Below are the code and all the weights of a small trained network. Each question names an input and a target symbol and asks about switching units off, where a switched-off unit gives its printed mean instead of its output.

import numpy as np


def w(rows, s, z=0):
    codes = np.array(rows[::2]) - 128.0
    scale = np.full(codes.shape[1], s)
    scale[-1] = z or s
    return codes * scale


def norm(h):
    return h / np.sqrt((h * h).mean(-1, keepdims=True) + 1e-5)


def f(y):
    return np.maximum(y, 0)


def softmax(a):
    e = np.exp(a - a.max(-1, keepdims=True))
    return e / e.sum(-1, keepdims=True)


def log_softmax(a):
    a = a - a.max(-1, keepdims=True)
    return a - np.log(np.exp(a).sum(-1, keepdims=True))


def net(x, mask):
    ids = ['ΓΠΨαβδεζηθλμτφ'.index(c) for c in x.split()]
    T = len(ids)
    res = E[ids] + P[:T]
    r = norm(res)
    for j in range(2):
        rows = slice(2 * j, 2 * j + 2)
        q, k, v = (r @ M[0][rows].T for M in (Q, K, V))
        z = softmax(np.where(np.tri(T) > 0, q @ k.T / 2**0.5, -1e9)) @ v
        o = O[0][rows]
        res = res + np.where(mask[j], z, o[:, -1]) @ o[:, :-1]
    y = f(norm(res) @ A[0][:, :-1].T + A[0][:, -1])
    res = res + np.where(mask[2:6], y, B[0][:, -1]) @ B[0][:, :-1]
    return log_softmax(norm(res)[-1] @ U[:, :-1].T + U[:, -1])


Q, K, V, O, A, B = {}, {}, {}, {}, {}, {}
E = w([
[154,95,105,37,184,38],'Γ',
[201,149,104,131,81,39],'Π',
[137,107,91,102,137,97],'Ψ',
[103,37,16,108,177,74],'α',
[77,59,126,175,107,49],'β',
[72,30,114,99,239,128],'δ',
[93,78,187,194,214,132],'ε',
[125,124,131,151,141,129],'ζ',
[125,104,196,78,219,139],'η',
[200,168,156,72,206,140],'θ',
[201,155,32,162,166,175],'λ',
[120,107,55,177,123,88],'μ',
[103,54,255,96,176,45],'τ',
[181,165,228,171,157,119],'φ',
],0.0095)
P = w([
[94,153,114,113,81,169],'0',
[98,175,110,135,129,123],'1',
[151,112,127,136,89,167],'2',
[109,172,121,145,150,100],'3',
[144,160,148,4,120,119],'4',
[151,147,136,160,164,80],'5',
],0.017)
Q[0] = w([
[135,79,133,191,80,186],'h0',
[208,32,167,85,79,181],'h0',
[110,103,123,199,90,185],'h1',
[57,250,96,163,216,45],'h1',
],0.014)
K[0] = w([
[25,195,149,65,89,140],'h0',
[66,117,139,59,8,230],'h0',
[54,215,119,57,118,121],'h1',
[207,119,113,189,226,35],'h1',
],0.012)
V[0] = w([
[75,71,117,190,191,196],'h0',
[117,81,102,3,196,112],'h0',
[66,89,239,121,122,81],'h1',
[81,50,83,146,85,68],'h1',
],0.016)
O[0] = w([
[22,63,130,204,224,181,137],'h0',
[143,36,111,39,216,86,128],'h0',
[20,115,251,52,87,132,254],'h1',
[20,73,60,153,86,14,105],'h1',
],0.015,0.0051)
A[0] = w([
[154,136,14,163,137,11,14],'n0',
[125,116,167,8,158,130,1],'n1',
[138,190,104,247,56,166,20],'n2',
[198,178,88,108,168,162,44],'n3',
],0.015,0.0082)
B[0] = w([
[162,118,253,148,78,177,254],'n0',
[192,126,192,192,127,105,240],'n1',
[99,143,176,75,222,48,253],'n2',
[87,84,72,117,65,165,194],'n3',
],0.024,0.007)
U = w([
[194,91,112,84,142,54,118],'Γ',
[165,189,95,127,78,67,181],'Π',
[160,106,168,185,53,182,67],'Ψ',
[152,51,125,204,122,90,89],'α',
[95,141,77,159,80,93,243],'β',
[110,83,79,82,185,137,200],'δ',
[77,144,139,179,148,211,135],'ε',
[130,181,109,107,198,70,157],'ζ',
[178,101,198,124,210,186,2],'η',
[144,132,79,53,128,182,230],'θ',
[163,154,88,204,150,128,221],'λ',
[146,162,176,252,141,58,14],'μ',
[88,112,174,22,100,143,90],'τ',
[123,232,156,108,134,180,105],'φ',
],0.016,0.0086)

Each question gives the input, a string of symbols that net reads in full, and the target symbol t.
The units are the heads (2 rows each of Q, K, V and O) and the neurons (one row each of A and B). Each row of codes is followed by its name. A weight is (code - 128) times the scale printed after its matrix; where a second scale follows, it is the last column's (O, A, B and U).
mask holds one flag per unit, heads first, then neurons. A switched-off unit (its flag False) gives its mean, the last column of its rows in O or B, instead of its output. The means were averaged over made-up inputs and are rounded, as every weight is.
A unit's drop is (log p(t) with every unit on - log p(t) with that unit switched off) / (log p(t) with every unit on - log p(t) with every unit switched off).
The circuit of an input: a set's keep is (log p(t) with only the set's units on - log p(t) with every unit switched off) / (log p(t) with every unit on - log p(t) with every unit switched off). Starting from all 6 units, units are removed one at a time, each time the one whose removal leaves the highest keep (on an exact tie, the one counted first), for as long as the keep stays at least 0.8.
units of the circuit, in order: the units of the circuit, biggest drop first
most important unit: the unit with the biggest drop
top k neurons: the k neurons with the biggest drops, biggest first
heads that matter: for each layer, one digit per head in row order, 1 if its drop is at least 0.15 and else 0, layers parted by /
input λ ε ζ, target λ: heads that matter : 01
input τ α μ τ λ ε, target ε: units of the circuit, in order : [h0; n1]
input Γ η δ Ψ τ, target δ: units of the circuit, in order : [h0]
input ζ τ β, target ζ: heads that matter : 10
input τ μ η β η, target η: heads that matter : 11
input η τ φ φ μ, target φ: heads that matter : 11
input Γ ζ θ, target Γ: heads that matter : 10
input β Γ φ, target β: heads that matter : 01
input φ Ψ ζ, target φ: units of the circuit, in order : [h0; h1; n2]
input φ τ Ψ Π Γ, target Ψ: units of the circuit, in order : [n0; h1]
input Ψ λ μ, target Ψ: units of the circuit, in order : [n0; h1; h0; n2]
input η α φ, target η: units of the circuit, in order : [h0; h1]
input φ Ψ ε η τ, target ε: heads that matter : 10
input Γ η δ Π η τ, target τ: top 2 neurons : [n0; n2]
input Γ φ Γ ζ, target ζ: top 2 neurons : [n2; n0]
input η β β α, target α: top 2 neurons : [n0; n2]
input θ η Ψ μ ε, target Ψ: heads that matter : 01
input φ τ Γ φ ζ, target Γ: units of the circuit, in order : [h0]
input δ λ Ψ Ψ τ, target Ψ: top 2 neurons : [n0; n2]
input φ β Π, target φ: heads that matter : 11
input θ η ζ, target θ: heads that matter : 01
input η η δ θ, target θ: top 2 neurons : [n3; n0]
input ζ β φ, target ζ: most important unit : n2
